Here is a tiny trained network, its code and every weight. The questions are about switching its units off for an input and a class, where a switched-off unit gives its printed mean instead of its output.

import numpy as np


def w(rows, s, z=0):
    codes = np.array(rows[::2]) - 128.0
    scale = np.full(codes.shape[1], s)
    scale[-1] = z or s
    return codes * scale


def f(y):
    return y / 2 * (1 + np.tanh(0.7978845608 * (y + 0.044715 * y**3)))


def log_softmax(a):
    a = a - a.max(-1, keepdims=True)
    return a - np.log(np.exp(a).sum(-1, keepdims=True))


def net(x, mask):
    res = np.array(x, float).reshape(1, 8) / 4 @ E
    y = f(res @ A[0][:, :-1].T + A[0][:, -1])
    res = res + np.where(mask, y, B[0][:, -1]) @ B[0][:, :-1]
    return log_softmax(res[-1] @ U[:, :-1].T + U[:, -1])


A, B = {}, {}
E = w([
[143,164,67,147,10,119,207,88,135,131,195,196],'x0',
[131,72,142,131,118,69,119,185,63,112,163,120],'x1',
[132,195,126,165,114,132,49,125,131,209,176,138],'x2',
[150,48,161,94,184,99,79,84,126,232,84,112],'x3',
[80,167,165,141,89,140,157,48,126,118,135,126],'x4',
[109,154,109,101,100,138,131,117,78,124,44,97],'x5',
[111,175,131,181,157,220,128,108,143,141,98,149],'x6',
[113,90,136,73,183,131,178,120,120,183,134,220],'x7',
],0.012)
A[0] = w([
[118,110,154,79,200,146,144,122,127,52,84,61,131],'neuron 0',
[152,158,113,47,173,157,113,103,160,204,183,164,3],'neuron 1',
[103,92,156,113,154,150,123,93,116,171,123,144,71],'neuron 2',
[91,73,102,50,218,199,250,221,61,47,68,188,98],'neuron 3',
[107,11,149,74,171,76,158,126,107,192,163,187,126],'neuron 4',
[110,160,68,101,70,124,209,68,109,123,174,186,99],'neuron 5',
[58,183,134,120,135,146,143,113,13,161,116,150,134],'neuron 6',
[102,128,191,99,106,72,109,99,103,145,99,160,85],'neuron 7',
[93,80,186,122,170,156,172,92,159,99,94,53,118],'neuron 8',
[128,146,171,76,6,124,243,131,103,133,137,160,147],'neuron 9',
[151,94,125,138,91,80,166,173,152,48,218,110,126],'neuron 10',
[99,99,87,141,91,73,208,64,97,74,121,180,100],'neuron 11',
[128,129,142,198,77,56,98,192,103,59,146,104,134],'neuron 12',
[142,99,82,200,89,117,80,118,137,168,143,95,63],'neuron 13',
[108,119,96,54,65,56,145,147,29,61,47,17,130],'neuron 14',
[100,56,214,115,176,166,150,118,122,37,33,72,127],'neuron 15',
[104,135,146,212,85,64,169,224,80,6,208,130,140],'neuron 16',
[101,156,138,146,207,180,20,126,101,167,119,79,85],'neuron 17',
[33,195,194,122,160,180,92,117,65,200,82,156,121],'neuron 18',
[114,81,164,78,99,138,105,145,119,123,133,106,71],'neuron 19',
[94,130,76,103,33,110,254,70,90,96,154,164,140],'neuron 20',
[144,11,158,83,194,51,180,113,67,173,126,227,141],'neuron 21',
],0.0095,0.013)
B[0] = w([
[102,82,147,155,135,46,167,133,135,124,147,188,195],'neuron 0',
[127,138,132,84,103,118,89,98,81,97,161,103,157],'neuron 1',
[150,153,82,141,139,123,107,99,98,94,149,98,154],'neuron 2',
[146,163,78,160,153,244,118,184,217,144,78,149,228],'neuron 3',
[92,139,126,114,135,91,105,152,74,164,122,11,227],'neuron 4',
[167,82,139,153,117,70,155,93,151,113,101,181,212],'neuron 5',
[195,103,123,149,140,163,158,89,84,140,136,121,170],'neuron 6',
[102,121,126,121,96,137,109,136,103,94,151,113,148],'neuron 7',
[141,121,111,162,148,59,185,117,84,129,159,155,175],'neuron 8',
[162,114,129,126,117,144,149,81,98,118,107,178,220],'neuron 9',
[127,140,144,134,124,168,138,110,46,125,121,171,208],'neuron 10',
[167,144,129,164,104,181,127,91,118,121,136,140,189],'neuron 11',
[150,126,66,96,133,145,97,125,47,155,113,97,204],'neuron 12',
[137,115,85,148,172,168,127,146,152,129,87,139,149],'neuron 13',
[8,130,144,25,124,123,30,194,63,158,174,85,229],'neuron 14',
[109,122,205,135,117,2,200,89,140,105,132,192,217],'neuron 15',
[77,145,177,93,61,146,91,88,9,87,132,110,242],'neuron 16',
[175,132,111,133,63,116,181,77,123,101,148,180,215],'neuron 17',
[184,140,142,134,73,119,132,77,110,92,102,167,208],'neuron 18',
[129,122,119,127,150,110,119,128,147,155,89,112,138],'neuron 19',
[205,162,154,170,98,144,182,84,144,93,111,221,242],'neuron 20',
[102,107,107,106,146,92,55,149,135,153,188,14,249],'neuron 21',
],0.01,0.018)
U = w([
[185,136,73,165,145,171,141,69,235,149,127,112,105],'0',
[52,122,118,81,142,17,91,109,105,120,170,38,77],'1',
[100,146,119,89,76,148,91,71,70,83,142,123,156],'2',
[123,144,131,128,89,67,189,24,127,74,140,205,233],'3',
[42,123,104,98,211,122,147,228,255,102,134,164,1],'4',
],0.0075,0.0056)

Each question gives the input, the list of numbers given to net, and the class t.
The units are the neurons (one row each of A and B). Each row of codes is followed by its name. A weight is (code - 128) times the scale printed after its matrix; where a second scale follows, it is the last column's (A, B and U).
mask holds one flag per neuron, in row order. A switched-off neuron (its flag False) gives its mean, the last column of its row in B, instead of its output. The means were averaged over made-up inputs and are rounded, as every weight is.
A unit's drop is (log p(t) with every unit on - log p(t) with that unit switched off) / (log p(t) with every unit on - log p(t) with every unit switched off).
The circuit of an input: a set's keep is (log p(t) with only the set's units on - log p(t) with every unit switched off) / (log p(t) with every unit on - log p(t) with every unit switched off). Starting from the 12 units with the biggest drops (on a tie, the unit counted first), units are removed one at a time, each time the one whose removal leaves the highest keep (on an exact tie, the one counted first), for as long as the keep stays at least 0.8.
units of the circuit, in order: the units of the circuit, biggest drop first
k most important neurons: the k neurons with the biggest drops, biggest first
drop when u is switched off: that unit's drop, to one decimal
input [5,7,-7,-6,3,-2,-1,-4], class 2: 2 most important neurons	[neuron 16; neuron 14]
input [4,3,-4,4,2,-3,-5,4], class 1: most important neuron	[neuron 21]
input [8,-6,-1,8,-5,3,3,5], class 1: units of the circuit, in order	[neuron 21; neuron 4]
input [-3,-6,-6,6,3,0,3,5], class 1: 3 most important neurons	[neuron 21; neuron 20; neuron 4]
input [-4,-5,6,2,-5,-4,4,-3], class 3: 4 most important neurons	[neuron 17; neuron 3; neuron 21; neuron 18]
input [0,-8,4,-3,3,2,8,-6], class 3: 4 most important neurons	[neuron 3; neuron 18; neuron 21; neuron 17]
input [-6,2,-6,4,-8,-7,7,5], class 1: 2 most important neurons	[neuron 4; neuron 21]
input [0,-7,-8,3,-6,-4,-1,6], class 4: 2 most important neurons	[neuron 3; neuron 16]
input [-5,1,-4,-1,-3,8,6,-7], class 3: 2 most important neurons	[neuron 15; neuron 21]
input [4,-8,5,4,-1,4,1,-4], class 0: 2 most important neurons	[neuron 16; neuron 15]
input [5,0,4,-2,0,-5,-8,-5], class 2: 2 most important neurons	[neuron 16; neuron 12]
input [2,-4,-7,-5,0,8,6,-8], class 3: 2 most important neurons	[neuron 15; neuron 20]
input [6,0,8,-8,2,-8,-2,-8], class 2: 3 most important neurons	[neuron 16; neuron 12; neuron 15]
input [-1,-4,-5,2,0,8,-7,-7], class 1: units of the circuit, in order	[neuron 14]
input [-4,8,-5,5,-7,-3,4,5], class 1: 2 most important neurons	[neuron 4; neuron 21]
input [2,-2,3,8,-5,1,0,-4], class 0: 3 most important neurons	[neuron 14; neuron 16; neuron 15]
input [-8,-5,-1,0,-3,-4,4,4], class 3: drop when neuron 20 is switched off	0.0
input [-6,-1,-8,-3,-4,-8,-7,-5], class 1: drop when neuron 14 is switched off	0.1
input [-5,-2,-3,-2,-3,2,-4,2], class 4: drop when neuron 3 is switched off	0.5
input [-7,2,-8,-2,-1,8,1,3], class 4: units of the circuit, in order	[neuron 3]
input [-1,2,-3,6,6,3,5,5], class 1: drop when neuron 20 is switched off	0.4
